Here is a tiny trained network, its code and every weight. The questions are about switching its units off for an input and a target symbol, where a switched-off unit gives its printed mean instead of its output.

import numpy as np


def w(rows, s, z=0):
    codes = np.array(rows[::2]) - 128.0
    scale = np.full(codes.shape[1], s)
    scale[-1] = z or s
    return codes * scale


def norm(h):
    return h / np.sqrt((h * h).mean(-1, keepdims=True) + 1e-5)


def f(y):
    return y / 2 * (1 + np.tanh(0.7978845608 * (y + 0.044715 * y**3)))


def softmax(a):
    e = np.exp(a - a.max(-1, keepdims=True))
    return e / e.sum(-1, keepdims=True)


def log_softmax(a):
    a = a - a.max(-1, keepdims=True)
    return a - np.log(np.exp(a).sum(-1, keepdims=True))


def net(x, mask):
    ids = ['αβγελξστ'.index(c) for c in x.split()]
    T = len(ids)
    res = E[ids] + P[:T]
    u = 0
    for l in range(2):
        r = norm(res)
        for j in range(2):
            rows = slice(3 * j, 3 * j + 3)
            q, k, v = (r @ M[l][rows].T for M in (Q, K, V))
            z = softmax(np.where(np.tri(T) > 0, q @ k.T / 3**0.5, -1e9)) @ v
            o = O[l][rows]
            res = res + np.where(mask[u + j], z, o[:, -1]) @ o[:, :-1]
        u += 2
        y = f(norm(res) @ A[l][:, :-1].T + A[l][:, -1])
        res = res + np.where(mask[u : u + 4], y, B[l][:, -1]) @ B[l][:, :-1]
        u += 4
    return log_softmax(norm(res)[-1] @ U[:, :-1].T + U[:, -1])


Q, K, V, O, A, B = {}, {}, {}, {}, {}, {}
E = w([
[103,227,63,88],'α',
[124,220,92,138],'β',
[147,97,81,2],'γ',
[185,121,157,143],'ε',
[215,95,106,40],'λ',
[232,160,139,167],'ξ',
[241,6,62,43],'σ',
[199,114,145,149],'τ',
],0.0096)
P = w([
[178,69,180,78],'0',
[107,70,67,209],'1',
[255,18,178,74],'2',
[98,60,91,159],'3',
[197,182,225,86],'4',
[115,45,85,137],'5',
[186,177,212,108],'6',
[128,45,74,159],'7',
[204,187,185,142],'8',
],0.0061)
Q[0] = w([
[90,126,4,192],'0.h1',
[97,125,156,166],'0.h1',
[96,145,170,133],'0.h1',
[122,172,127,145],'0.h2',
[170,119,173,105],'0.h2',
[96,193,112,51],'0.h2',
],0.012)
K[0] = w([
[2,81,66,227],'0.h1',
[130,67,72,160],'0.h1',
[179,117,129,187],'0.h1',
[224,227,41,197],'0.h2',
[62,139,145,30],'0.h2',
[120,112,119,74],'0.h2',
],0.0067)
V[0] = w([
[4,97,228,72],'0.h1',
[88,251,63,196],'0.h1',
[187,176,254,128],'0.h1',
[39,96,76,37],'0.h2',
[100,166,161,108],'0.h2',
[216,211,46,89],'0.h2',
],0.0056)
O[0] = w([
[154,162,45,207,3],'0.h1',
[190,164,254,16,45],'0.h1',
[75,203,167,227,160],'0.h1',
[127,190,53,238,119],'0.h2',
[69,70,109,114,86],'0.h2',
[115,122,92,64,251],'0.h2',
],0.0049,0.0045)
A[0] = w([
[129,2,139,176,44],'0.n1',
[230,228,183,178,179],'0.n2',
[117,233,119,184,73],'0.n3',
[205,147,181,148,2],'0.n4',
],0.0067,0.0006)
B[0] = w([
[145,55,255,76,226],'0.n1',
[145,110,94,42,251],'0.n2',
[152,147,17,216,127],'0.n3',
[67,187,59,47,197],'0.n4',
],0.0059,0.0028)
Q[1] = w([
[90,236,147,192],'1.h1',
[232,147,85,104],'1.h1',
[26,128,132,139],'1.h1',
[140,118,1,72],'1.h2',
[123,70,106,72],'1.h2',
[112,58,182,212],'1.h2',
],0.007)
K[1] = w([
[94,111,145,184],'1.h1',
[51,219,38,228],'1.h1',
[169,102,121,115],'1.h1',
[195,76,120,79],'1.h2',
[196,241,27,110],'1.h2',
[1,88,93,76],'1.h2',
],0.0072)
V[1] = w([
[250,84,220,117],'1.h1',
[209,89,116,105],'1.h1',
[79,121,205,95],'1.h1',
[49,102,137,174],'1.h2',
[6,108,51,79],'1.h2',
[2,13,212,119],'1.h2',
],0.0051)
O[1] = w([
[184,139,53,255,223],'1.h1',
[213,203,112,146,243],'1.h1',
[143,164,115,192,121],'1.h1',
[102,194,243,80,2],'1.h2',
[49,63,42,104,120],'1.h2',
[31,112,76,69,97],'1.h2',
],0.0049,0.0035)
A[1] = w([
[175,40,102,119,247],'1.n1',
[135,255,68,111,122],'1.n2',
[227,187,226,131,148],'1.n3',
[116,56,240,150,48],'1.n4',
],0.0078,0.0015)
B[1] = w([
[84,254,173,208,254],'1.n1',
[137,15,216,177,200],'1.n2',
[34,186,154,166,179],'1.n3',
[101,6,62,85,139],'1.n4',
],0.0055,0.0066)
U = w([
[153,83,150,1,107],'α',
[114,172,212,49,169],'β',
[127,130,35,114,180],'γ',
[109,83,169,153,250],'ε',
[166,173,97,204,118],'λ',
[134,229,188,187,18],'ξ',
[165,75,101,138,12],'σ',
[124,100,176,165,183],'τ',
],0.0074,0.002)

Each question gives the input, a string of symbols that net reads in full, and the target symbol t.
The units are the heads (3 rows each of Q, K, V and O) and the neurons (one row each of A and B). Each row of codes is followed by its name. A weight is (code - 128) times the scale printed after its matrix; where a second scale follows, it is the last column's (O, A, B and U).
mask holds one flag per unit, layer by layer, with each layer's heads first. A switched-off unit (its flag False) gives its mean, the last column of its rows in O or B, instead of its output. The means were averaged over made-up inputs and are rounded, as every weight is.
A unit's drop is (log p(t) with every unit on - log p(t) with that unit switched off) / (log p(t) with every unit on - log p(t) with every unit switched off).
The circuit of an input: a set's keep is (log p(t) with only the set's units on - log p(t) with every unit switched off) / (log p(t) with every unit on - log p(t) with every unit switched off). Starting from all 12 units, units are removed one at a time, each time the one whose removal leaves the highest keep (on an exact tie, the one counted first), for as long as the keep stays at least 0.8.
circuit, biggest first: the units of the circuit, biggest drop first
top k neurons: the k neurons with the biggest drops, biggest first
top k neurons in layer l: the k neurons of layer l with the biggest drops, biggest first
heads that matter: for each layer, one digit per head in row order, 1 if its drop is at least 0.15 and else 0, layers parted by /
drop when u is switched off: that unit's drop, to one decimal
input ε β β ξ β α α α, target α: circuit, biggest first -> 0.h1
input λ ξ λ σ α λ τ, target α: heads that matter -> 10 / 10
input λ σ α λ ε, target α: top 4 neurons -> 0.n4, 0.n2, 1.n1, 0.n1
input ε γ γ τ α λ ε, target α: heads that matter -> 00 / 10
input λ γ α ξ τ, target α: heads that matter -> 11 / 10
input τ λ γ λ α, target γ: heads that matter -> 11 / 11
input γ λ ξ α ξ β γ, target ξ: heads that matter -> 10 / 01
input γ γ λ β λ ε λ τ σ, target λ: circuit, biggest first -> 0.h1, 1.n1
input γ τ γ, target γ: heads that matter -> 10 / 01
input ε λ α τ α β β, target α: top 2 neurons -> 1.n1, 0.n2
input γ β λ ξ λ σ γ, target λ: heads that matter -> 10 / 00
input σ ξ α α σ β, target β: heads that matter -> 10 / 00
input γ γ τ α, target α: circuit, biggest first -> 0.h1, 1.n1
input α β ξ α, target β: circuit, biggest first -> 0.h1
input τ ε α α λ ε λ γ σ, target λ: top 2 neurons in layer 0 -> 0.n2, 0.n4
input ε ξ ξ λ ξ γ β τ ε, target β: top 3 neurons in layer 0 -> 0.n2, 0.n4, 0.n3
input λ ε σ ξ λ γ λ λ, target λ: heads that matter -> 00 / 00
input ε ξ σ β ξ λ λ τ γ, target λ: drop when 1.h2 is switched off -> 0.1
input γ β γ, target γ: drop when 0.h1 is switched off -> 1.1
input σ ξ ε β, target β: drop when 0.n2 is switched off -> 0.0
